Here is a tiny trained network, its code and every weight. The questions are about switching its units off for an input and a class, where a switched-off unit gives its printed mean instead of its output.

import numpy as np


def w(rows, s, z=0):
    codes = np.array(rows[::2]) - 128.0
    scale = np.full(codes.shape[1], s)
    scale[-1] = z or s
    return codes * scale


def norm(h):
    return h / np.sqrt((h * h).mean(-1, keepdims=True) + 1e-5)


def f(y):
    return np.maximum(y, 0)


def log_softmax(a):
    a = a - a.max(-1, keepdims=True)
    return a - np.log(np.exp(a).sum(-1, keepdims=True))


def net(x, mask):
    res = np.array(x, float).reshape(1, 6) / 4 @ E
    u = 0
    for l in range(3):
        y = f(norm(res) @ A[l][:, :-1].T + A[l][:, -1])
        res = res + np.where(mask[u : u + 3], y, B[l][:, -1]) @ B[l][:, :-1]
        u += 3
    return log_softmax(norm(res)[-1] @ U[:, :-1].T + U[:, -1])


A, B = {}, {}
E = w([
[65,198,126,192,95,159,91,46,163,73,84],'x0',
[119,180,101,89,94,160,199,98,148,132,193],'x1',
[136,47,127,136,22,142,99,148,60,2,165],'x2',
[160,63,156,48,98,120,189,31,65,154,54],'x3',
[158,152,181,154,53,144,127,146,127,186,135],'x4',
[61,139,130,183,107,118,166,149,41,140,111],'x5',
],0.0073)
A[0] = w([
[163,72,182,180,155,72,19,125,131,173,38,37],'0.n0',
[180,172,219,151,50,136,115,159,152,188,100,31],'0.n1',
[197,111,162,87,135,126,107,113,254,103,111,3],'0.n2',
],0.0082,0.0066)
B[0] = w([
[130,202,54,71,90,67,169,183,160,86,112,254],'0.n0',
[139,73,157,164,192,207,232,147,145,34,129,193],'0.n1',
[7,75,189,116,74,65,131,114,117,119,242,197],'0.n2',
],0.012,0.0037)
A[1] = w([
[164,200,148,63,142,122,142,57,168,102,100,254],'1.n0',
[134,187,68,72,89,221,223,43,153,167,242,50],'1.n1',
[43,86,42,82,254,74,135,80,132,66,127,8],'1.n2',
],0.006,0.0067)
B[1] = w([
[152,120,190,194,116,135,86,61,88,157,74,254],'1.n0',
[147,162,51,107,117,35,140,216,149,69,43,187],'1.n1',
[163,103,136,160,152,211,253,162,155,69,145,163],'1.n2',
],0.011,0.008)
A[2] = w([
[132,205,59,173,168,202,43,215,171,142,218,30],'2.n0',
[50,144,129,167,167,114,185,152,98,205,90,252],'2.n1',
[189,90,108,2,191,159,139,237,77,210,174,37],'2.n2',
],0.0077,0.0031)
B[2] = w([
[225,50,102,82,91,145,119,121,72,225,85,206],'2.n0',
[109,52,157,68,158,61,78,103,204,136,231,255],'2.n1',
[43,250,141,226,101,208,73,88,135,109,83,202],'2.n2',
],0.011,0.006)
U = w([
[203,69,118,94,124,141,102,95,70,196,79,195],'0',
[124,198,12,90,107,29,141,224,159,76,41,101],'1',
[77,223,162,220,135,205,42,73,127,129,92,92],'2',
[152,89,160,126,133,112,85,121,115,115,153,208],'3',
[166,67,139,182,191,219,253,167,161,75,136,106],'4',
[51,73,155,86,75,74,96,130,110,110,240,72],'5',
[148,128,124,76,148,152,161,160,122,104,130,7],'6',
],0.014,0.012)

Each question gives the input, the list of numbers given to net, and the class t.
The units are the neurons (one row each of A and B). Each row of codes is followed by its name. A weight is (code - 128) times the scale printed after its matrix; where a second scale follows, it is the last column's (A, B and U).
mask holds one flag per neuron, layer by layer. A switched-off neuron (its flag False) gives its mean, the last column of its row in B, instead of its output. The means were averaged over made-up inputs and are rounded, as every weight is.
A unit's drop is (log p(t) with every unit on - log p(t) with that unit switched off) / (log p(t) with every unit on - log p(t) with every unit switched off).
The circuit of an input: a set's keep is (log p(t) with only the set's units on - log p(t) with every unit switched off) / (log p(t) with every unit on - log p(t) with every unit switched off). Starting from all 9 units, units are removed one at a time, each time the one whose removal leaves the highest keep (on an exact tie, the one counted first), for as long as the keep stays at least 0.8.
circuit, biggest first: the units of the circuit, biggest drop first
most important unit: the unit with the biggest drop
top k neurons: the k neurons with the biggest drops, biggest first
top k neurons in layer l: the k neurons of layer l with the biggest drops, biggest first
drop when u is switched off: that unit's drop, to one decimal
input [4,-5,1,4,2,6], class 5: top 2 neurons	1.n1; 2.n1
input [-4,-8,-1,-1,-8,-6], class 1: top 3 neurons	0.n0; 0.n1; 2.n1
input [4,-2,2,-3,6,8], class 5: top 4 neurons	2.n1; 1.n0; 2.n2; 1.n2
input [-8,-3,2,2,8,2], class 2: top 3 neurons	2.n2; 1.n0; 1.n2
input [3,6,-2,-8,2,-2], class 0: circuit, biggest first	2.n0
input [-2,-4,-7,4,5,-2], class 3: circuit, biggest first	2.n1; 2.n0
input [8,-5,4,-8,-5,-4], class 0: top 2 neurons	2.n0; 2.n2
input [4,2,-1,-8,8,6], class 0: circuit, biggest first	2.n0; 1.n0
input [7,-3,-8,-7,6,6], class 3: circuit, biggest first	2.n1; 2.n2
input [-8,2,8,-2,-4,7], class 2: top 4 neurons	2.n2; 1.n0; 2.n1; 0.n2
input [-4,-5,2,-4,5,-7], class 5: top 3 neurons	0.n2; 1.n1; 1.n2
input [2,3,-7,6,-5,8], class 5: top 2 neurons	2.n1; 2.n0
input [-3,-7,-5,-7,-5,-6], class 0: top 2 neurons	2.n0; 1.n1
input [4,8,6,-4,-5,1], class 1: circuit, biggest first	1.n1
input [-7,6,5,-3,7,-1], class 2: top 2 neurons	2.n2; 0.n0
input [-3,-1,4,1,-7,-8], class 5: top 2 neurons	0.n2; 0.n1
input [-1,7,-7,-3,-1,-8], class 5: top 2 neurons	0.n2; 0.n0
input [3,0,-6,1,6,-5], class 3: drop when 1.n0 is switched off	0.3
input [-3,6,8,-8,-6,1], class 0: drop when 2.n1 is switched off	0.1
input [-1,2,0,-3,8,-5], class 4: most important unit	0.n1
input [-7,-5,-4,-6,-4,4], class 2: drop when 2.n1 is switched off	-0.1
input [5,2,3,7,8,-6], class 4: top 2 neurons in layer 2	2.n0; 2.n1
input [-4,-1,0,-5,-6,3], class 4: top 2 neurons in layer 1	1.n2; 1.n0
